Below are the code and all the weights of a small trained network. Each question names an input and a class and asks about switching units off, where a switched-off unit gives its printed mean instead of its output.

import numpy as np


def w(rows, s, z=0):
    codes = np.array(rows[::2]) - 128.0
    scale = np.full(codes.shape[1], s)
    scale[-1] = z or s
    return codes * scale


def f(y):
    return y / 2 * (1 + np.tanh(0.7978845608 * (y + 0.044715 * y**3)))


def log_softmax(a):
    a = a - a.max(-1, keepdims=True)
    return a - np.log(np.exp(a).sum(-1, keepdims=True))


def net(x, mask):
    res = np.array(x, float).reshape(1, 8) / 4 @ E
    y = f(res @ A[0][:, :-1].T + A[0][:, -1])
    res = res + np.where(mask, y, B[0][:, -1]) @ B[0][:, :-1]
    return log_softmax(res[-1] @ U[:, :-1].T + U[:, -1])


A, B = {}, {}
E = w([
[52,172,2,41,81],'x0',
[128,133,129,130,128],'x1',
[127,123,127,126,126],'x2',
[121,127,130,132,132],'x3',
[129,123,125,130,127],'x4',
[127,133,130,128,133],'x5',
[46,130,169,154,23],'x6',
[142,129,212,4,136],'x7',
],0.0059)
A[0] = w([
[182,135,240,215,154,37],'neuron 1',
[127,111,204,1,118,58],'neuron 2',
[204,99,52,85,245,68],'neuron 3',
[125,118,57,233,111,67],'neuron 4',
[93,175,17,53,91,7],'neuron 5',
[150,125,218,191,164,64],'neuron 6',
[95,119,58,232,153,83],'neuron 7',
[50,117,171,141,56,66],'neuron 8',
[162,178,87,115,232,96],'neuron 9',
[67,135,172,155,60,57],'neuron 10',
],0.0084,0.012)
B[0] = w([
[32,92,75,101,184,250],'neuron 1',
[164,174,201,137,227,178],'neuron 2',
[74,128,181,199,82,228],'neuron 3',
[147,156,210,82,193,197],'neuron 4',
[6,78,63,85,224,157],'neuron 5',
[17,171,73,73,128,209],'neuron 6',
[161,145,205,64,191,229],'neuron 7',
[73,111,187,190,107,140],'neuron 8',
[60,129,178,109,39,188],'neuron 9',
[46,158,191,208,131,115],'neuron 10',
],0.022,0.0018)
U = w([
[64,95,59,111,217,23],'0',
[206,130,142,158,125,225],'1',
[200,136,146,157,129,210],'2',
[197,141,146,158,132,202],'3',
[211,202,255,101,223,9],'4',
[109,134,238,247,59,12],'5',
[209,130,123,163,130,188],'6',
],0.0064,0.012)

Each question gives the input, the list of numbers given to net, and the class t.
The units are the neurons (one row each of A and B). Each row of codes is followed by its name. A weight is (code - 128) times the scale printed after its matrix; where a second scale follows, it is the last column's (A, B and U).
mask holds one flag per neuron, in row order. A switched-off neuron (its flag False) gives its mean, the last column of its row in B, instead of its output. The means were averaged over made-up inputs and are rounded, as every weight is.
A unit's drop is (log p(t) with every unit on - log p(t) with that unit switched off) / (log p(t) with every unit on - log p(t) with every unit switched off).
The circuit of an input: a set's keep is (log p(t) with only the set's units on - log p(t) with every unit switched off) / (log p(t) with every unit on - log p(t) with every unit switched off). Starting from all 10 units, units are removed one at a time, each time the one whose removal leaves the highest keep (on an exact tie, the one counted first), for as long as the keep stays at least 0.8.
units of the circuit, in order: the units of the circuit, biggest drop first
top k neurons: the k neurons with the biggest drops, biggest first
drop when u is switched off: that unit's drop, to one decimal
input [-8,-3,-1,-6,4,-8,-2,0], class 0: units of the circuit, in order => [neuron 1]
input [-7,-3,6,-7,2,-7,6,-8], class 4: units of the circuit, in order => [neuron 4; neuron 7]
input [-7,-7,-3,1,-8,7,4,-8], class 4: top 2 neurons => [neuron 7; neuron 4]
input [-7,-5,1,4,2,5,6,-6], class 0: top 2 neurons => [neuron 1; neuron 6]
input [-7,4,7,3,-7,2,7,-8], class 4: units of the circuit, in order => [neuron 4; neuron 7]
input [-7,-2,-3,5,-7,3,-6,-8], class 4: top 2 neurons => [neuron 7; neuron 4]
input [8,-3,5,-4,2,8,1,0], class 0: drop when neuron 5 is switched off => 1.3
input [2,5,-3,7,2,4,-8,6], class 5: drop when neuron 3 is switched off => 0.5
input [4,-3,6,6,-1,0,-5,8], class 4: drop when neuron 2 is switched off => 1.6
input [6,-2,1,1,0,0,-1,-7], class 4: top 2 neurons => [neuron 7; neuron 4]
